[ 12 -11 -31  -2  24  17  29 -16  -6  10  -4   7   3  12   1 -13 -18 -18
 -39  37  47 -12   4 -16  -9  18  -6  29 -25   7  -3 -10] -> R
[ 10  12 -15 -10 -13  -2 -19 -19  -6  -2   8 -29  21  21   8   8   2 -16
  -7  10   0  21   7   3 -16   2 -29   7 -15  -4 -26  13] -> V
[-11   8  17  16 -27 -18  18 -13  32  -7  22 -16  40  -2 -22  41 -12   9
 -15  28  28   6  38   1  11  28 -31  10 -11  -4 -10  41] -> U
[ 16   4  -9 -16 -12  -3   2   1  -7   2   0 -33  21  23  -3   1  -9 -12
   7  16   7  27   9  10  -5   7 -24  -1  -9  -5 -17  15] -> K
[ -37   10   -6  -19 -114  -33   20    8  -16    3  -22    9  -14   28
    6   17    6  -13   36   -2   -1  -10    4  -17  -16  -17   26  -18
  -12   14  -19   22] -> K
[-41   6   1 -23 -94 -26  15  27 -22   7 -22  21 -20  29  -5  -4   9  -4
  32 -18   1  -5  -2  -2  -8 -31  42 -30   8   7   3  25] -> M
[-17  -2  20  17 -17 -32  19 -18  39  -8  17 -12  44   4 -17  45 -10  11
 -38  27  19   5  33   2  -4  39 -33  19  -8 -16 -20  30] -> R
[ 13  -3 -28   1  16  20  26 -15   2   9  -1   4   1   7   0 -11 -24 -26
 -22  42  49 -16  -1 -13   2  13  -2  27 -23  10  10   3] -> U
[-13   1  18  10 -37 -29  11 -20  36  -8  18 -21  46   4 -22  38 -19  18
 -25  30  15   5  38  -3   0  36 -22  12 -12 -14 -18  31] -> B
[ -5   5  13  16 -27 -30   4 -13  43 -15  20 -15  35  -5 -15  35  -9   7
 -32  36  20   1  35   0   0  37 -25  13  -8 -15  -9  38] -> J
[-57   7  -9 -33 -90 -30  13  22 -26   6 -19  24 -27  34   9  -2   5 -12
  27 -15   4  -4   0  -9 -10 -34  37 -19   7  13  -2  13] -> P
[ 16  -3 -36   1   4  21  22 -14   1   6  -4  -1  -4   6  -7 -12 -27 -26
 -23  45  44 -17  -2 -23  -6  22  -1  28 -24  11   2  -1] -> K
[ 11   5  -7 -15 -10  -5 -17 -23 -10  -8  14 -27  24  23  17   4   1 -14
  -2  13   7  30  13   6 -13  -2 -18   6 -11  -6 -35  11] -> B
[-13   4  19  18 -31 -28   9  -9  34  -9  19 -23  35 -12 -27  45 -19  15
 -25  26  19   5  32  -1   4  39 -31  22 -11 -20  -9  31] -> T
[ 23  13  -4  -7   4  -4   2  -1  -8 -10  13 -30  25  15   5   2  -4 -16
   3  15  12  26  15  10 -10   5 -25   3  -8  -7 -14  16] -> L
[-20   5  11  11 -30 -33   5 -15  37  -8  19 -17  43   3 -22  49 -15  11
 -33  31  12   8  38  -3   0  40 -31  11  -3 -15 -14  28] -> P
[ -36    6   -7  -18 -114  -33   17    7  -14    6  -24    6  -12   28
    9   11    5   -9   35   -3   -1   -8    7  -17  -15  -16   31  -14
  -11   16  -18   24] -> K
[-43  14   3 -27 -90 -32  25  24 -30   1 -22  28 -32  25   3  -2   9 -11
  30 -21   9  -5   0  -3 -19 -34  34 -21   6  11   5  22] -> L
[ -9   6  22   9 -39 -19  11 -17  32 -15  28 -25  38   0 -22  33 -15  18
 -14  25  27   6  46  -3  13  24 -22   8 -15  -6 -18  34] -> B
[ 16 -11 -30  -2  26  20  29 -11   4  14  -7   3   2   8  -2 -15 -20 -22
 -35  41  52 -16   2 -15  -5  22   0  29 -23   4   5 -13] -> R
[-10   7  16  12 -44 -19  16 -17  25 -14  18 -17  31   1 -24  39 -16   9
 -17  27  28  10  38  -9   4  33 -40  12 -15  -4 -16  38] -> K
[-24   4  14  13 -25 -31   7  -9  48  -6  20 -21  46   1 -25  44 -20  10
 -31  36  15   4  36   1   6  41 -28  17  -1 -16  -7  30] -> P
[ 12  10 -15  -8  -5 -10 -30 -15  -1 -11  18 -24  20  21  18  10   6 -21
 -13  20   5  28  13  12 -16   7 -21  11  -3 -11 -29  20] -> J
[-52   1  -6 -32 -86 -21  28  25 -36   8 -23  25 -22  33   6  -3   9   4
  33 -15   7  -8   7  -2  -8 -32  27 -19   3  18   3  19] -> Y
[  8   8  -7  -6   5  -7 -16 -24 -11 -15  10 -19  33  22  15   7   4 -14
  -3  13   6  24  12  14  -8   4 -28  13  -9  -7 -27  14] -> C
[ 15  -3 -26  -7  18  20  17 -14  -2   9  -3   6  -5   7  -4 -14 -18 -32
 -20  31  41 -10  -4  -9  -6   8   6  18 -15  10  10   5] -> U
[ 13  -3 -43   2  20  25  13 -19  -6   7   3  -3  -2   9   1 -21 -22 -29
 -27  43  34 -12   0 -12  -1  10   0  26 -14   8   3  -5] -> H
[ 19  -1 -24  -1  19  16  28  -4  -6   5  -5   6  -3   4  -5 -16 -23 -25
 -27  36  51 -15   3 -15  -7  17   1  26 -18   7  16  -3] -> L
[  6   4 -14  -9   0  -6 -12 -16  -5   1  10 -26  29  24  16  17   6 -22
 -12  16   9  27  14  10 -18  10 -22  15 -11  -9 -39   3] -> R
[ 18   3 -28   1  15  16  25  -5  -1   6  -1  -1   0   5  -6 -14 -26 -26
 -30  38  49 -15   6 -14 -10  21   0  28 -19   4  12   1] -> L
[ -36    2   -6  -20 -105  -36   23    7  -20    5  -14    7   -9   38
   17    7    6   -6   30    3    3  -12   12   -4   -4  -23   30  -16
  -10   15  -15   21] -> H
[ 15  -1 -34  -2   4  23  15 -14   2   7  -3  -5  -4   5  -6 -15 -24 -30
 -18  46  46 -14   0 -23   0  19  -1  31 -26  12   5   3] -> K
[ 20   1 -38   1  18  20   5 -12   3   1   1  -6  -6   2  -2 -18 -18 -32
 -30  43  36 -18   0 -13  -4  13   4  26 -21   0   6   0] -> J
[ -40    3   -4  -24 -101  -32   20    9  -22    0  -19   13   -9   29
   15   19    9   -8   34   -5   -3  -15   11   -7  -13  -19   26  -13
  -11   12  -12   18] -> Y
[ 13   0  -4 -10   5  -8   0  -9 -15  -8   5 -27  38  33   0   2  -2  -5
   3  13   3  22  15  17  -1   7 -22   3 -12 -10 -19  14] -> C
[ 15  -7 -33  -6   2  18  21 -12  -6   7  -9  -1  -3  10  -5 -12 -28 -26
 -18  42  41 -15   0 -20  -4  22  -1  28 -28  12   2  -4] -> K
[ -4  14  19  18 -30 -27  19 -12  25 -20  23 -20  37  -2 -20  37 -12   3
 -21  23  28   8  41  -6   3  28 -32  12 -11  -8 -11  40] -> L
[-39   4  -2 -21 -97 -33  18  20 -25   3 -15  15 -18  40   4   0  13  -7
  32  -6   7 -12  -2  -3  -2 -31  43 -20  -4  11  -8  29] -> M
[-10  -1  21  17 -30 -30   8 -11  30  -9  14 -18  35  -9 -15  45 -15  14
 -26  23  17   4  29  -1   0  37 -30  22 -11 -19 -13  26] -> T
[ -9  10  18  14 -33 -20  21 -17  29 -13  23 -16  36  -2 -28  47  -8   4
 -17  27  25   7  37   1   5  28 -35   3 -11  -6 -14  42] -> U
[ -2   5  19  19 -32 -21   9 -12  33 -15  20 -20  44  -1 -24  39 -13   6
 -22  31  24   5  36   0   9  35 -30   9 -11 -15 -12  37] -> M
[ 19   2 -29  -1  20  18  16 -14  -7   1  -2   6  -6   2   4 -19 -21 -35
 -27  34  45 -13   0 -15 -14  12   4  32 -17   8  10  -2] -> L
[ 20  -2  -7  -7  -3  -6  -8  -3  -2  -2   7 -33  30  26  -1   1  -6 -18
  -3  18   2  24   8  12  -8  13 -14   1  -8 -15 -19  17] -> M
[ 13   3  -1 -15 -17  -8  -2  -8  -4   0   9 -30  24  34   0   5   0  -8
  -3  13   5  21   9   8 -10   5 -29   0 -16  -6 -17  22] -> V
[-51   2  -3 -35 -95 -27  21  22 -34   6 -22  27 -21  35  11   7  10  -4
  38 -16   1 -12   6   2 -10 -32  36 -20  -1  17  -2  19] -> Y
[-12   3  18  14 -31 -25  14 -16  40  -7  17 -23  38   7 -31  33 -17  15
 -30  26  12  -3  27   1   2  33 -32  12 -13 -12  -5  40] -> V
[ 18  -5 -30  -2   7  23  22 -14   0  14 -10   0  -2  13 -14 -18 -26 -13
 -31  34  38 -22  -4 -18  -5  17  -3  22 -25   6  17  -2] -> V
[-13  -6  24  12 -18 -37  20 -16  41  -7  14 -13  45   7 -16  45 -12   9
 -40  27  23   6  34   4  -4  42 -31  18  -9 -17 -19  28] -> R
[  0  -4 -31  -6  12  12  10 -15   4   3   4  -4   3  11  -2 -11 -24 -31
 -27  42  36 -12   5 -14  -4  15   2  29 -16   5   3  -1] -> P
[ 13 -11 -28  -6  22  21  29 -13  -6  12  -7   6  -1  10  -3 -14 -17 -24
 -35  35  49 -13   4 -14  -9  17  -5  26 -24   5   2 -12] -> R
[-13   3  20  15 -37 -29  11 -18  43  -5  14 -18  39   4 -33  39 -13  16
 -33  25  11   0  29  -4  -2  37 -34  11 -11 -13  -3  41] -> V
[ -9   9  28  16 -20 -34  13  -5  47 -14  23 -19  36  -2 -21  42 -18   2
 -32  28  29   4  35   8  -2  40 -30  21  -4 -17  -3  40] -> L
[-11  10  14  11 -35 -22   7 -16  33 -10  22 -21  32   7 -31  37 -12  11
 -29  19  16   2  31  -5   2  29 -31   6 -12  -7 -10  41] -> V
[-12  16  21  14 -29 -27  16  -1  32 -15  27 -21  35   0 -25  39 -15   3
 -19  26  31   6  40   1   7  31 -27  15  -8 -10  -7  39] -> L
[ 17   2 -30  -4   1  20  15 -18   1   6  -1  -7  -4  15  -7 -15 -21 -25
 -26  34  38 -20  -5 -17  -6   9  -6  23 -29   7   8   5] -> V
[ -37    8   -2  -20 -104  -31   14   20  -24    6  -17    9  -23   21
   12   13    8   -8   33  -10    6  -12    0   -9  -12  -24   34  -12
  -10    6  -13   14] -> T
[ 10   9 -10  -8 -16  -5 -16 -17  -6  -5   5 -29  21  18  12  10  -4 -19
   0  11   5  28  11   3  -9   5 -27  12 -11  -3 -29  19] -> K
[ 20   5 -13 -12 -17  -3   0  -6  -8   0  -2 -35  25  21   2   6  -7 -16
   9  20   4  23   9   3  -6  10 -24   1 -16  -4 -22  12] -> K
[ -40    2   -3  -25 -102  -29   19   12  -24    4  -23   18  -11   28
   12   15    9   -4   34  -10    0  -11   13   -8  -13  -20   31  -19
   -3   14   -7   17] -> Y
[ -7  -2  20  17 -31 -29   9 -10  38 -11  17 -20  45   2 -24  39 -14   6
 -25  32  17   3  32   3   5  40 -25  13 -10 -17 -12  36] -> M
[-22   8  11  11 -25 -23  14 -15  27 -20  26 -16  40   1 -23  43 -15   6
 -27  32  22   7  38  -3   8  28 -40  12  -5 -11 -15  28] -> P
[  5  -2 -39  -7  16  17  11  -9   0   9  -3  -3   1  11  -7 -13 -27 -26
 -28  37  30 -11   0 -14  -6  16   4  23 -11   1   7 -11] -> P
[-24   4  10  11 -23 -33  11 -12  33 -11  18 -18  47   1 -19  44 -18  12
 -31  31  10   5  38  -1   2  37 -34  15  -7 -12 -16  28] -> P
[ -30   11    6  -19 -101  -40   24   11  -21   -5  -19   17  -12   28
   16   12    6  -16   35  -10    4  -14    7   -8  -17  -24   36  -13
  -11   11   -7   22] -> L
[ -37   10   -6  -19 -108  -32   20    9  -17   -1  -21    9  -15   26
    6   15    5  -16   38   -4   -4  -12    0  -18  -13  -19   30  -18
  -11   15  -18   22] -> K
[ 20   3  -4  -8  -2   0  -2   2 -12   1   7 -34  22  14   7   7  -2  -8
   1  15  11  25   7  11  -6   4 -27   7 -11 -15 -18   7] -> T
[ 18   3  -6  -5 -10 -11 -19 -19  -7 -12  11 -29  26  25  16   8  -2 -23
  -7  10   5  25   9  15  -9   3 -19  10 -10 -13 -30  21] -> M
[ -50   11   -5  -27 -101  -27   22   23  -23   14  -19   16  -29   40
   -2   -6   16    5   24  -16    7  -12   -3  -11  -10  -36   31  -24
   -3   20   -1   29] -> V
[ -4   7  25  17 -26 -32  17  -8  40 -14  20 -21  40  -2 -19  38 -17   4
 -26  28  26   6  39   3  -3  39 -27  17  -5 -14  -6  38] -> L
[ -1   7 -16 -10  -4  -8 -16 -14  -6  -6  13 -29  31  24   9  17  -6 -16
  -9  18   0  28  14  13  -9   6 -27   9  -1 -12 -29   6] -> P
[ 18   0 -38   4  10  25  15 -19   0   4  -4  -2  -3  -2  -3 -16 -23 -24
 -18  41  34 -14  -3 -23  -4  17  -1  28 -22  14   0  -2] -> K
[ 10   8 -12  -1   1  -7 -15 -25  -9 -14  13 -28  35  26  14   7   0 -14
  -5  17   7  20  14  12  -5   6 -25  16 -12  -8 -30  15] -> C
[ 16  -4 -33  -1   7  22  23 -14   1  11  -5  -2  -2  12  -9 -18 -25 -14
 -31  37  40 -22  -3 -21  -6  17  -6  24 -28   9  11  -1] -> V
[ -2   4  13  20 -23 -29   4 -17  42 -16  18 -17  41  -7 -17  38 -12  11
 -33  37  13   2  35   2   0  39 -32  15  -9 -19  -9  36] -> J
[ -9   8  10  16 -27 -23   4  -7  30 -16  24 -18  36   1 -20  36  -8  10
 -27  33  22   4  40  -3   8  32 -30  11 -11 -13 -11  38] -> J
